[[132 138 128 127 133 116 128]
 [124 130 122 127 133 124 131]
 [126 112 130 112 108 128 105]] --> 112

[[118 139 149 116]
 [118 121 135 126]
 [118 123 120  98]] --> 123

[[125 138 152 109 119 113 136]
 [115 108 121 117 128 113 106]
 [109 108 114 121 123 115 112]] --> 108

[[101 121 129 113]
 [147 142 134 111]
 [114 117 118 134]] --> 117

[[124 146 129 115 127]
 [140 119 131 126 104]
 [136 107 118 118 117]] --> 107

[[127 134 157 135 129]
 [122 121 133 122 129]
 [126 115 120 122 127]] --> 115

[[145 127 127 135 133]
 [156 122 119 132 120]
 [146 120  99 132 110]] --> 120
---
[113, 103, 139, 112] yields 113, 112
[152, 146, 124, 122, 112, 104, 110] yields 152, 110
[124, 110, 149, 131] yields 124, 131
[[114, 120, 118, 146, 142, 109, 145], [108, 117, 117, 153, 146, 105, 145], [125, 126, 135, 128, 127, 135, 113]] yields 114, 113
[132, 101, 136, 155] yields 132, 155
[138, 134, 150, 134] yields 138, 134
[151, 126, 115, 116, 132, 126] yields 151, 126
[[116, 118, 123, 152, 139], [124, 132, 118, 142, 131], [141, 120, 111, 107, 114]] yields 116, 114
[122, 99, 128, 98, 133, 141] yields 122, 141
[129, 145, 106, 133, 126, 125] yields 129, 125
---
[[157 152 152 134 141 132]
 [145 149 134 138 138 138]
 [139 137 136 131 132 132]]: 139

[[142 120 151 123 149 132 106]
 [132 154 105 127 117 128 114]
 [148 156 112 117 142 127 107]]: 148

[[153 122 127 140 118]
 [137 112 143 135 127]
 [108 120 131 143 133]]: 108

[[109 117 135 135]
 [123 119 142 127]
 [106 150 128 125]]: 106

[[107 154 139 112 126 127 146]
 [125 148 128 117 138 121 142]
 [118 154 111 110 133 114 144]]: 118

[[144 131 119 137 112 141]
 [102 134 140 118 145 107]
 [113 130 135 121 140 116]]: 113

[[104 142 157 105 126]
 [127 142 124 114 123]
 [119 126 134 118 126]]: 119

[[140 136 138 104 146 142]
 [142 113 147 145 110 133]
 [115 141 141 127 139 140]]: 115

[[143 137 110 136 119 139]
 [143 129 125 142 142 122]
 [151 133 118 118 117 118]]: 151

[[130 143 131 105 118 150]
 [121 148 127 117 103 145]
 [138 150 120 106 114 142]]: 138
---
[[139 141 133 129 132 133 117]
 [132 123 133 126 120 123 122]
 [132 133 128 124 141 126 100]] | 128

[[138 137 156 145 143]
 [146 140 146 147 145]
 [137 144 146 151 146]] | 146

[[134 141 111 113]
 [106 138 117 143]
 [122 114 125 146]] | 125

[[140 141 137 142 125 144 140]
 [137 143 143 141 107 131 143]
 [113 123 139 117 118 118 125]] | 139

[[146 111 105 149]
 [132 102 127 147]
 [153 128 141 134]] | 141

[[120 156 104 156]
 [135 121 142 128]
 [130 127 129 139]] | 129
---
[[117 127 121 118 118 128 123 120 124 133 124 156 116]
 [107 128 131 111 141 125 116 130 131 137 128 155 106]
 [140 123 124 138 137 132 129 128 125 136 127 124 139]
 [123 124 131 123 146 130 134 135 125 126 126 148 122]
 [129 126 132 134 138 107 124 130 129 151 133 137 136]
 [135 127 134 135 133 121 137 136 132 108 132 135 139]
 [126 129 122 125 117 131 132 120 126 123 126 127 124]
 [133 125 129 134 148 129 121 131 130 140 130 124 133]
 [124 128 136 126 128 112 135 134 134 115 136 136 128]
 [144 127 131 141 137 141 125 136 127 122 130 110 145]
 [136 129 124 133 137 152 125 127 129 127 125 100 131]] out 136

[[130 127 127 127 130 116 128 117 150 130 120 129 129 130]
 [137 133 124 130 137 116 128 116 111 127 129 138 138 138]
 [118 136 139 137 118 137 128 137 122 137 135 119 118 118]
 [143 133 130 130 141 134 128 134 131 131 119 140 142 141]
 [137 138 137 138 137 108 128 108 113 138 138 138 137 138]] out 137

[[122 123 116 124 127 121]
 [124 127 130 129 117 122]
 [108 113 127 109 109 100]
 [125 120 136 121 107 107]
 [123 125 135 130 125 132]
 [134 120 131 127 117 122]
 [122 120 121 117 124 116]
 [116 121 134 120 116 117]
 [127 115 134 122 108 116]
 [136 141 126 138 138 139]
 [120 131 127 121 128 120]] out 120

[[129 129 125 128 123 130 131 130 127]
 [111 130 135 141 120 136 123 130  98]
 [131 140 118 129 129 121 146 128 136]
 [134 123 110 124 130 126 130 134 129]
 [140 127 129 140 124 137 129 124 120]
 [127 130 131 126 130 130 127 129 133]
 [132 120 133 122 125 130 126 141 123]
 [123 122 135 135 134 137 106 132 100]
 [113 135 120 131 120 131 129 108 122]
 [131 129 119 132 127 120 132 125 125]
 [134 131 131 134 148 122 108 121 153]
 [123 120 143 128 124 132 137 128 120]] out 123

[[125 150 119 145 139 124 152 122 132 123 128 128 118 150 115 119]
 [130 135 143 127 137 133 140 129 120 132 115 134 125 136 120 125]
 [131 133 128 127 116 123 124 132 135 134 122 114 125 125 137 124]
 [151 120 150 127 105 110 131 117 127 135 137 122 136 131 138 112]
 [133 139 132 124 117 114 124 123 133 135 120 121 126 133 125 120]
 [120 123 129 140 127 139 126 122 128 119 127 136 130 123 125 123]
 [143 136 134 124 109 110 134 123 134 132 130 112 128 135 133 120]
 [118 126 125 137 126 125 126 129 138 128 122 126 128 131 129 128]] out 118
